[[ 19   6  -6 -15   7  -5  -3  21   9  -3 -11  -7  13  -9   6]
 [ 19   5  -6 -16   7  -6  -4  21  11  -3 -10  -6  13 -10   6]
 [  0 -16 -13 -38   6 -12 -19  -7  36   5  26   0   2 -24  16]
 [ 12  -4  -9 -27   7  -9 -11  10  22   1   5  -4   9 -17  11]
 [  6 -10 -11 -33   7 -10 -15   3  29   3  15  -2   6 -21  13]
 [ 19   6  -6 -14   6  -5  -3  21   9  -3 -11  -6  12  -9   5]
 [ 19   6  -5 -14   6  -5  -3  21   9  -3 -11  -6  12  -9   5]
 [ 19   5  -6 -18   7  -6  -5  20  12  -2  -9  -7  12 -11   7]
 [ -6 -21 -14 -41   5 -12 -21 -15  39   7  34   2  -2 -26  17]
 [ 19   6  -6 -15   7  -5  -3  21   9  -3 -11  -6  13  -9   6]
 [ 16   1  -8 -22   7  -7  -8  16  16  -1  -2  -5  11 -14   8]
 [ 19   6  -6 -16   7  -5  -4  21  10  -3 -11  -7  13  -9   6]
 [ 18   3  -7 -19   7  -6  -6  19  13  -2  -6  -6  12 -12   8]]
Counting starts at 1.
What is the top entry of the column that holds the smallest entry?
Answer: -15
What is the entry just left of the smallest entry?
Answer: -14
The entry in row 3 and column 1 -> 0
What is the entry directly below 15?
Answer: -11
What is the bottom-right entry?
Answer: 8
What is the entry in row 1 and column 3?
Answer: -6
The entry at row 1, column 2 -> 6
What is the entry in the top-right corner?
Answer: 6
The entry directly above the smallest entry -> -18
What is the entry in row 1 and column 1?
Answer: 19
What is the entry at row 2, column 3?
Answer: -6
The entry directly above 36: 11
What is the entry directly above the largest entry?
Answer: 12
The entry in the bottom-left corner is 18
The entry directly below the smallest entry: -15
The entry just left of the largest entry -> -15
What is the maximum?
Answer: 39
What is the entry directly below the centre entry?
Answer: 20
What is the entry at row 2, column 1?
Answer: 19
What is the bottom entry of the column that holds the largest entry?
Answer: 13
What is the entry directly above the centre entry?
Answer: 21
What is the entry at row 3, column 2?
Answer: -16
The entry directly above -17: -24

Read these off the grid that follows. Counting starts at 1.
1) Report the entry directly above the smallest entry.
2) Report the entry just left of 3258.
3) Report the entry at row 1, column 2.
4) Report the entry just left of 4808.
5) Report the entry at row 1, column 1.
6) Report the entry directly above 5338.
7) Report the entry directly above the largest entry.
8) Report the entry just right of 4808.
4817,7232,5459,2624,5173,4465,5791,3693
5804,4493,4386,4965,6989,7252,6647,2198
5567,4857,4835,4760,7135,7098,6310,2322
5181,5839,5257,3908,6394,6000,5997,2902
4779,6635,5794,3258,6114,5391,5608,3296
5338,6618,4557,3119,4870,4610,6423,3367
4530,5455,7068,4557,8682,7774,4808,2556
1) 3693
2) 5794
3) 7232
4) 7774
5) 4817
6) 4779
7) 4870
8) 2556

data =
array([[ 13.162,  21.912,   5.977,  12.978,   0.654, -23.672, -14.012,
         19.985],
       [  4.129,   8.086,   4.709,   6.248,   4.067,   1.360,   7.575,
          4.745],
       [  2.529,   4.561,   4.597,   5.649,   4.624,   4.529,   5.363,
          5.148],
       [  9.433,  16.669,   1.498,  10.413,  -2.325, -18.749, -17.112,
         18.174],
       [  3.751,   2.307,   5.994,  11.850,   2.497,  14.943,   4.989,
          9.121],
       [ 10.507,  18.294,   3.335,  10.589,  -2.200, -20.763, -16.763,
         18.598],
       [  2.810,   2.517,   4.055,   4.828,   4.896,   6.136,   4.044,
          6.037],
       [  2.581,   3.271,   5.509,   5.339,   5.169,   6.722,   3.087,
          5.894]])
The smallest entry is -23.672
The entry just right of the smallest entry?
A: -14.012
The entry just left of the largest entry: 13.162
The entry just left of 10.413?
A: 1.498
The entry just left of 5.363?
A: 4.529
The maximum is 21.912
The entry just left of 1.360 -> 4.067
The entry just left of 4.745 -> 7.575
The entry just left of the smallest entry?
A: 0.654
The entry just left of 5.994?
A: 2.307
The entry just left of 6.248 -> 4.709
